In the rows, 128 means zero.
Facts:
(100) | δ b | Θ (367) | η g | ε (776)
(1022) | δ d | Θ (1058) | η l | ε (776)
(1058) | δ c | Θ (178) | η k | ε (779)
(1074) | δ a | Θ (323) | η h | ε (805)
(1081) | ρ (140) | δ f | Θ (418) | η i | ε (47)
(1095) | ρ (1484) | δ a | η j | ε (473)
(1112) | δ a | η g | ε (805)
(1133) | δ f | Θ (1151) | η h | ε (1566)
(1151) | Θ (140)
(1189) | δ c | η h | ε (1566)
(1191) | δ a | Θ (256) | η l | ε (1428)
(1223) | δ a | Θ (262) | η g | ε (1566)
(1237) | ρ (201), (614) | δ a | η i | ε (733)
(124) | Θ (190)
(1243) | ρ (1494) | δ a | η k | ε (47)
(1252) | Θ (1074)
(1263) | δ a | Θ (385) | η h | ε (473)
(1275) | δ a | η m | ε (794)
(1281) | δ a | η i | ε (473)
(1290) | δ a | Θ (473) | η h | ε (1428)
(1306) | δ d | η m | ε (1403)
(1338) | δ a | Θ (531) | η h | ε (1161)
(135) | δ a | η l | ε (779)
(136) | δ c | η g | ε (1566)
(1365) | ρ (923), (531), (662) | δ a | η i | ε (833)
(1366) | δ e | Θ (1306) | η i | ε (202)
(1367) | δ b | η g | ε (776)
(1387) | δ b | Θ (1252) | η g | ε (1161)
(1388) | ρ (616) | δ c | Θ (544) | η k | ε (47)
(1392) | δ c | Θ (55) | η i | ε (1151)
(140) | δ a | Θ (1425) | η l | ε (47)
(1403) | Θ (1365)
(1414) | ρ (178) | δ a | η k | ε (1566)
(1424) | Θ (772)
(1425) | ρ (1365), (662) | δ a | η g | ε (833)
(1484) | δ a | η h | ε (473)
(1488) | δ e | η l | ε (776)
(1494) | δ a | Θ (281) | η h | ε (47)
(1503) | ρ (1306) | δ c | Θ (294) | η i | ε (1403)
(1509) | δ a | Θ (569) | η g | ε (805)
(1519) | δ a | η l | ε (805)
(1523) | δ b | Θ (1189) | η j | ε (805)
(1544) | δ a | Θ (662) | η h | ε (1566)
(1548) | δ c | Θ (501) | η l | ε (124)
(1553) | δ b | Θ (830) | η g | ε (733)
(178) | δ b | η h | ε (1566)
(190) | ρ (1366) | δ f | η g | ε (202)
(198) | ρ (436) | δ f | Θ (1509) | η l | ε (1428)
(201) | δ a | Θ (1428) | η i | ε (733)
(217) | Θ (835)
(222) | ρ (1503) | δ c | Θ (948) | η m | ε (1403)
(239) | ρ (1503) | δ a | Θ (336) | η m | ε (1403)
(241) | δ e | η i | ε (473)
(242) | ρ (1081) | δ c | η j | ε (47)
(253) | δ a | Θ (787) | η m | ε (794)
(256) | δ a | Θ (1133) | η l | ε (1299)
(262) | δ a | Θ (833) | η l | ε (1403)
(268) | ρ (838) | δ b | Θ (472) | η l | ε (1252)
(272) | δ d | η j | ε (1161)
(281) | δ b | Θ (770) | η g | ε (1151)
(285) | δ a | Θ (100) | η h | ε (1566)
(294) | δ b | η h | ε (805)
(298) | ρ (1074) | δ b | Θ (961) | η h | ε (805)
(323) | ρ (1414) | δ b | Θ (202) | η h | ε (1566)
(336) | ρ (622), (942) | δ a | η l | ε (1424)
(343) | δ a | Θ (834) | η m | ε (112)
(344) | ρ (100) | δ d | Θ (675) | η g | ε (776)
(367) | δ b | η g | ε (805)
(384) | δ a | Θ (241) | η m | ε (112)
(385) | ρ (222), (239) | δ b | Θ (1243) | η m | ε (1403)
(402) | ρ (734) | δ a | Θ (1548) | η l | ε (1424)
(406) | ρ (55), (436) | δ b | Θ (824) | η i | ε (1428)
(408) | δ a | Θ (406) | η g | ε (1151)
(418) | δ a | η i | ε (1428)
(430) | δ a | η h | ε (473)
(436) | δ b | η l | ε (1428)
(445) | δ a | η g | ε (112)
(47) | Θ (803)
(472) | ρ (88) | δ a | Θ (794) | η l | ε (833)
(473) | Θ (344)
(485) | δ a | Θ (253) | η i | ε (1161)
(491) | δ a | Θ (1553) | η m | ε (202)
(5) | ρ (1366) | δ b | η g | ε (202)
(501) | δ d | Θ (1237) | η h | ε (805)
(523) | ρ (948) | δ a | Θ (723) | η g | ε (1428)
(531) | δ c | Θ (201) | η l | ε (833)
(537) | ρ (938) | δ a | η h | ε (1424)
(544) | δ b | Θ (112) | η i | ε (733)
(55) | δ a | η l | ε (1428)
(569) | δ b | η k | ε (473)
(576) | ρ (445) | δ a | η k | ε (112)
(579) | δ a | Θ (523) | η k | ε (779)
(602) | ρ (135) | δ a | Θ (622) | η m | ε (779)
(614) | δ a | Θ (1366) | η g | ε (733)
(616) | ρ (873) | δ e | η h | ε (47)
(622) | δ b | Θ (854) | η l | ε (1424)
(631) | δ a | η h | ε (1299)
(640) | ρ (1191) | δ a | η m | ε (1428)
(653) | δ b | Θ (47) | η l | ε (217)
(662) | δ c | η h | ε (833)
(664) | δ a | Θ (631) | η h | ε (805)
(70) | ρ (961) | δ a | η g | ε (47)
(723) | ρ (294), (664) | δ a | Θ (88) | η k | ε (805)
(733) | Θ (272)
(734) | δ d | η l | ε (1424)
(736) | δ b | η h | ε (805)
(748) | δ f | η g | ε (1428)
(770) | ρ (1133), (1223) | δ a | η j | ε (1566)
(772) | δ d | Θ (1519) | η h | ε (1566)
(776) | Θ (217)
(779) | Θ (818)
(785) | δ a | η k | ε (1161)
(787) | δ b | η k | ε (47)
(794) | Θ (1161)
(803) | δ a | Θ (576) | η g | ε (47)
(818) | δ b | Θ (977) | η h | ε (1566)
(824) | δ b | η g | ε (805)
(830) | δ b | Θ (268) | η g | ε (124)
(832) | δ b | η j | ε (776)
(833) | Θ (664)
(834) | δ b | Θ (734) | η h | ε (112)
(835) | δ a | η m | ε (112)
(838) | δ a | Θ (402) | η g | ε (1252)
(854) | δ e | η j | ε (1161)
(857) | ρ (1548) | δ a | η g | ε (124)
(87) | δ b | η g | ε (124)
(873) | δ c | Θ (1081) | η m | ε (47)
(88) | δ a | Θ (87) | η g | ε (833)
(881) | δ c | η k | ε (217)
(923) | δ c | η g | ε (833)
(929) | δ c | η g | ε (733)
(933) | δ a | Θ (785) | η l | ε (1424)
(937) | ρ (344) | δ a | η g | ε (776)
(938) | ρ (402) | δ e | Θ (96) | η m | ε (1424)
(942) | ρ (537) | δ e | η k | ε (1424)
(948) | ρ (55), (418), (406) | δ e | Θ (1403) | η l | ε (1428)
(96) | ρ (1388) | δ c | Θ (736) | η h | ε (47)
(960) | ρ (942), (734) | δ b | η l | ε (1424)
(961) | δ a | Θ (1503) | η h | ε (47)
(977) | δ a | Θ (640) | η g | ε (776)

Known rows:
[139 118 113 123 141 142 125 100 117 124 124 107 142 112 141 119 122 140
 158 117 136 153 120 111 139 144 133 134 134 116 129 150 142 161] -> (576)
[130 127 155 130 144 120 124 123 136 125  84 165 103 152 125 132 129 175
 117 145 105  95 174 153 177 144 144 136 124 157 141 136 107  76] -> (631)
[136 132 152 137 147 135 127 131 114 150 135 112 148 127 133 147 152 121
 157 118 139 155 128 135 130 118 126 122 138 124 142 145 123 129] -> (268)
[124 111 115 107 111 126 125 135 125 125 123 132 133 118 138  98 104 111
 127 133 123 125 127 119 122 116 150 133 113 130 119 110 145 139] -> (830)
[146 127 113 164 152 147 131 100 110 120 129  49 186 121 115 166 120 114
 160 110 147 157 104 104 150 175 121 120 142 102 106 159 106 196] -> (942)
[121 155 156 134 122 121 119 120 143 150 117 146  99 143 123 143 139 136
 129 138 108 101 142 171 151 116 116 115 120 135 146 125 111 100] -> (1484)
[128 113 111 124 114 119 137 141 121 100 138 141 126 127 117 120 123 129
 102 129 131 119 128 110 111 141 123 126 135 126 119 119 129 130] -> (881)
[145 111 105 118 146 139 132  95 109 123 125  98 151 114 144 119 108 133
 150 122 133 149 102 101 137 140 139 126 121  91 119 149 126 163] -> (190)
[147 109 120 125 133 142 121 118 112 115 136 113 156 103 141 125 118 125
 157 106 136 164 118  98 133 142 142 138 141 111 138 156 151 164] -> (640)
[136 116 125 119 145 133 127 111 118 130 117  99 152 111 138 129 104 115
 161 125 131 152 111 105 129 122 147 137 114 112 107 134 133 159] -> (5)
[131 123 129 131 149 120 144 168 139  94  99 150 144 154 110  98 118 189
 104 147 124 120 172  79 117 143 131 141 104 153 117 120  93 112] -> (833)
[114 135 132 132 104 122 127 152 149 125 135 139 124 128 130 122 114 105
 113 128 131 125 126 116 116 124 145 142 130 144 117 110 143 133] -> (579)
[123 151 123 138 123 121 137 161 146 117 135 132 137 143 107 112 131 149
 118 135 136 124 142 100  91 117  93 122 102 135 123 105 105 135] -> (733)
[116 145 158 128 135 119 126 122 125 162 114 137 109 149 135 126 148 129
 117 137 116  92 140 184 148 110 126 107 117 132 144 121 106  93] -> (834)
[120  76  79  83  97 138 143 102 134 147 127 121 110 117 135 109 107  98
 128 156 117 155 140 131 140 118 110 133 134 141 120 135 158 145] -> (824)
[110  99  80 117 129 151 107 122  92 112 140 114 143 124 184  89 125 125
 101 122 139  96 121 152 147 136 167 137 128 132 140 100 168  97] -> (787)
[117  90  90 102  96 136 140 119 150 148 130 119 111 126 142 115 104  83
 108 157 121 149 125 126 132 112 127 142 140 141 116 128 146 138] -> (1112)
[131 129 104 168 155 144 113 111 102  99 150  63 166 124 136 186 124 118
 132 118 159 140  82 105 124 145 144 135 136 114  91 126 133 124] -> (1388)

Rows:
No name comes twice in this set of rows, the named rows included.
[128 115 155 142 131 122 126 169 137 115 114 165 130 144 131 132 131 148
 108 129 126 125 169 116 143 140 161 155 142 170 140 137 120  85] : (262)
[149 158 204 136 168 110 129  98 117 153 107 134 117 119 104 176 146 126
 179 111 114 126 114 162 150 133 127 108 133 107 123 159 107 137] : (323)
[142 149 164 157 133 125 128 140 132 137 144 119 139 126 103 190 140 120
 157 115 141 157 123 115 121 129 112 126 146 131 130 147 122 137] : (198)
[119 136  94 134 128 137 116 144 124  97 135 121 138 142 129 107 129 169
 112 134 137 106 142 116 113 129 108 127  96 141 136  93 131 108] : (47)
[124 112 102 113 113 137 126 126 122 121 127 136 133 119 148  89 120 130
 118 121 128 122 132 127 138 139 144 131 133 124 142 129 144 141] : (785)
[151 130 163 136 152 125 131 112 119 121 122 124 148  95 117 148 119 110
 165  95 133 151  98 103 132 155 158 135 149 104 107 162 128 182] : (1414)
[134 139 149 146 144 137 121 131 122 146 138 115 146 127 136 150 149 121
 143 114 139 151 123 128 133 121 129 128 142 125 146 152 122 129] : (472)
[126 125 151 135 122 128 122 147 118 137 134 140 138 131 131 135 145 116
 130 116 133 131 146 146 133 126 131 119 143 142 149 135 130 124] : (436)
[130 114 117 115 105 120 126 136 127 107 124 145 125 114 128 112 101 116
 117 130 118 116 118 109 124 129 146 134 121 126 117 112 138 141] : (748)
[134 153 129 168 163 143  98  85 112 128 132  74 130 137 133 198 140 144
 152 128 135 109 108 171 165 139 123 120 120 114 126 130 122  83] : (616)

Now the same objects, written a new way:
Known rows:
[150 121 124 129 141 164 134 156 122 132 123 146  85 101 142 130 118 177
 115 126 130 152 123 142 135 119 116] -> (602)
[120 125 123 108 124 126  91 135 121 124 131 143 116 120 154 154 127 135
 109 130 120 124 139 125 160 116 122] -> (198)
[130 112 130 127 135 114 112 130 142 135 119 120 120 140 122 122 140 115
 138 137 128 115 123 136 110 127 132] -> (1365)
[ 81 144 112 119  93  58 132 126 130 126 126 134 142 157 187  99 122  86
 125  98 124 132 120 184  88 159 121] -> (1548)
[131 103 126 130 139  89 152 134 133 118 127 144 208 109 130 111 129 119
 134 146 126 119 124 117 146 152 147] -> (805)
[118 132 129 132 132 106 121 117 143 144 122 107 141 155 100 115 136  98
 148 131 130 114 122 144  90 131 136] -> (418)
[131 124 132 129 131 154 126 139 139 127 120 131 103 129 105  94 133 131
 127 132 129 133 115 116 120 123 128] -> (834)
[142 103 144 126 122 100 146 133 139 114 135 130 196 126 127 130 127 126
 128 139 130 120 117 122 140 130 129] -> (1299)
[119 132 104 133 130 129 143 122 119 123 126 134 124 113 151 108 125 121
 134 133 127 128 147 114 139 141 140] -> (367)
[105 140 126 115 121 135 106 113 121 130 136 130 141 130 143 147 129 110
 117 120 122 119 133 125 146 135 131] -> (1022)
[108 141 115 127 134 120 125 116 113 123 128 144 147 115 134 118 122 120
 127 125 123 130 138 121 145 145 141] -> (1523)
[111 138 130 115 117 113 110 105 118 118 133 133 143 132 136 139 127 113
 120 122 122 124 135 125 143 129 129] -> (653)
[141  99 146 123 122 107 148 131 142 120 136 129 191 126 131 125 126 125
 131 144 131 123 119 128 146 130 131] -> (1151)
[108 171 122 129 131 117 137 102 118 146 141 111 163 150 103 129 110 118
 138 109 131 130 130 161 104 129 129] -> (1223)
[102 146 121 124 123  87 123  93 120 132 132 118 148 147 137 141 133  94
 136 114 127 119 133 150 100 137 132] -> (135)
[136 136 106 139 119 121 142 147 101 105 122 125 153 133 120 156 121 133
 110 119 124 122 134 101 110 132 119] -> (830)
[ 96 162 127 141 116 110 152 108 122 130 140 116 148 146 116 115 119 105
 140 113 132 128 133 134 113 140 134] -> (923)
[172 111 136 140 120  56 141 154 131 115 125 125 248 125 120 148 137 135
 119 114 125 116 116  89 118 135 121] -> (794)

Rows:
No name comes twice in this set of rows, the named rows included.
[138 114 140 127 108 137 110 134 122 108 122 146  46 115 166 153 131 142
 115 127 125 142 139 116 165 122 119] : (242)
[140 110 101 112 114 107 128 169 127 130 115 151  94 118 222 126 117 151
 107 108 124 148 123 184 115 140 102] : (857)
[102 142 133 143 126 126 142 129 142 136 126 114 115 147  89  82 138 104
 144 125 133 127 115 125  87 133 134] : (662)
[ 95 156 130 120 128  96 115  86 119 138 137 119 152 148 124 142 125  99
 136 114 127 123 131 155 117 134 134] : (1191)
[123 143 131 139 129 155 147 147 125 128 134 137 102 120 112 109 114 153
 125 120 132 151 122 131 135 127 125] : (222)
[133 110 123 123 147 152 111 156 131 124 112 159  98 102 119  95 132 151
 118 142 123 136 121 112 150 135 134] : (298)
[120 119 140 125 124 112 110 145 142 127 122 134 120 137 111 112 135 121
 130 136 125 120 122 123 133 128 131] : (1503)
[152 120 121 129 129 177 137 159 126 123 126 143  82 104 139 112 118 173
 115 131 130 149 129 117 148 117 115] : (385)
[132 115 134 123 138 118 106 131 139 134 118 127 122 135 116 130 137 124
 132 137 127 118 121 136 117 127 130] : (1281)
[133 117 110 124 146 118 117 134 118 130 122 148 111 102 159 138 128 140
 127 140 123 126 143 132 149 136 135] : (723)
[117 152 120 148 128 179 167 129 132 144 135 107 119 130 118  99 124 122
 137 114 135 140 122 131 103 137 131] : (1306)
[126 130 149 136 110 135 121 115 122 117 127 137  83 132 130 150 122 126
 127 117 128 142 129 124 156 136 126] : (1388)
[117 149 119 125 117 124 127 143 124 130 140 125 126 137 128 124 115 140
 123 122 128 127 141 130 133 115 121] : (136)
[126 135 131 124 135 123 123 116 120 135 130 132 132 127 130 148 122 135
 130 124 128 133 130 144 135 129 129] : (579)

Now the same objects, written a new way:
Known rows:
[117 120 146 111 107 111 117 114 127 140  66 144 111 128 125 138 143 134
 135 113 122 140 132 106 160 122 154 139 130 126  85 139 127 127 121 105] -> (190)
[137 139 155  88 120 124 118 117 122 127 116 180 130 152 121 144 150 122
 162  99 117  84 172 109 136 128 115 168 138 125 113 146 146 110 195 108] -> (1553)
[204 122 102 103 131 166 134 115 163  98 165  94 123 105 106  76 101  87
 142 129 159 109 193 122  96 107  96 132 149 147 162 149 116 138 131 133] -> (436)
[107 135 134 123 131 128 133 130 127 131 135 122 132 123 124 120 123 136
 128 119 131 133 120 127 128 120 125 127 121 139 128 123 120 128 129 130] -> (285)
[117 133 125 121 126 111 123 172 119 131 122  94 142 118 105  89  86 123
 132 163 133 102 108 172  84  93  97 118 200 151 189  79 120 104 133 150] -> (873)
[121 110 153 101 136 137 140 122 153 143 107 132 126 115 117 113 126 131
 148 114 133 135 143 110 167 119 129 137 122 133 117 141 165 128 153 122] -> (1387)
[147 121 119 158 144 142 144 124 114 131 105 110 134 136 132 114 127 135
 119 125 116 117 138 113 136 138 114 134 140 121 104 137 135 136 121 132] -> (833)
[123 114 120 129 136 135 113 124 135 101 131 103 136 121 122 125 146 116
 112 132 133 128 132 127 102 118 116 132 121 148 109 135 106 128 110 139] -> (262)
[185 135 118 114 144 149 132  96 136 132 163 136 123 118 154 153 118 136
 122 117 144 162 162 105 142 184 152 129  52 109 125 144 119 160 129 116] -> (501)
[173 137 109 127 131 153 140  91 144 120 184 160 106 129 153 153 138 117
 133 110 138 152 160 106 143 167 148 124  62 101 121 164 132 155 121 117] -> (736)
[132 110 114 124 127 153 109 120 139  94 128 106 139 118 124 132 136 113
 114 139 137 120 150 132 112 128 119 139 118 146 117 129 125 135 122 135] -> (1488)
[133 108 144 103 124 135 137 122 148 141 103 138 118 125 123 121 130 123
 150 117 130 131 145 111 162 116 131 136 132 128 117 148 167 129 140 116] -> (1367)
[106 121 128 129 141 144 115 120 137  97 138 100 147 117 119 117 144 121
 112 127 132 121 130 124 107 122 113 138 117 152 111 128 105 129 123 141] -> (933)
[136 112 123 137 124 126 129 121 128 123 114 121 121 136 125 136 131 118
 129 126 123 128 139 117 128 122 127 127 133 124 124 138 122 130 116 118] -> (675)
[133 126 121 135 119 115 127 128 123 130 121 124 120 134 127 138 126 125
 132 125 127 131 129 125 123 124 137 123 136 123 134 127 109 128 114 117] -> (1189)
[199 133  98 107 124 131 123 132 131 124 155 126 115 120 138 129  89 111
 130 162 143 128 153 153 103 150 126 116 139 121 185 116 124 134 126 130] -> (1306)
[145 128 127 114 143 116 140 132 138 136 151 113 125 134 119 119 109 117
 146 125 133 133 134 131 114 118 118 121 138 127 169 136 114 123 128 123] -> (1484)
[136 116 152  98 161 110 148 128 145 149 124 115 130 128 107 104 111 128
 157 110 131 143 140 103 142 112 114 134 131 136 155 148 124 114 143 115] -> (614)

Rows:
No name comes twice in this set of rows, the named rows included.
[110 187 134 122 115 122  97 127  94 112 176 171 149 145 129 139 144 132
 131 117 118  83 142 141  81 139 109 147 123 139 140 106 100 115 178 131] : (491)
[156 161 113 133 137 160 137 101 134 121 219 158 117 112 155 129 129 135
 115 126 146 154 137 124 131 185 132 121  42 118 134 133 128 159 134 139] : (1523)
[119  94 118 121 139 119 118 157 147 110  97  74 147 125 101  93 108 101
 130 162 134 105 128 155  92  69  92 126 211 160 153 118 121 108 118 149] : (140)
[203 130 107 117 150 142 150  93 152 129 200 147 106 135 146 141 122 109
 142 114 141 154 167 108 135 164 137 122  73 100 154 172 126 147 125 116] : (294)
[ 89 160 113 167  70 129 101 116  98 122 119 164 109 118 143 140 161 139
  98 136 122 127  95 142 126 134 157 116 115 128  77 104 112 143 101 135] : (770)
[119 109 127 120  93 111 102 151 130 124  76 142 114 118 109  94 131 104
 134 182 126  97 123 159 130 110 102 128 203 147 129 111 179 105 130 144] : (787)
[197 125  97 114 131 135 130 110 146 102 156  87 115 115  99  85 105  86
 140 129 145 116 180 112  81 100 102 126 158 146 164 154  77 133 112 124] : (55)
[120 142 134 117  92 177  81 121 123  65 132 166 143 121 122 151 190 116
 113 119 117  80 145 125  99 140 129 167 126 137  83 126 133 125 163 127] : (268)
[ 30  54 149 148 169 125  93 150 137  91 114 145 176 173 179 242 214 137
  76 173 101 133  62 168 150 172 137 141  80 117  56 126 211 111 128 167] : (960)
[120 111 133 112 127 104 132 167 138 136  99 100 134 131 102  99  97 114
 147 150 127 102 119 159 109  73 104 120 213 144 173 109 132  99 135 133] : (961)
[114 107 123 115 135 161 110 123 151  93 141 110 139 108 126 118 141 113
 117 133 143 124 146 133 120 121 116 142 108 151 117 129 144 138 137 146] : (653)
[105 149 110 159  86 126 107 120 107 121 135 153 117 123 139 135 146 128
 108 139 125 132 107 144 118 132 146 116 121 127 104 110 111 139 103 137] : (640)

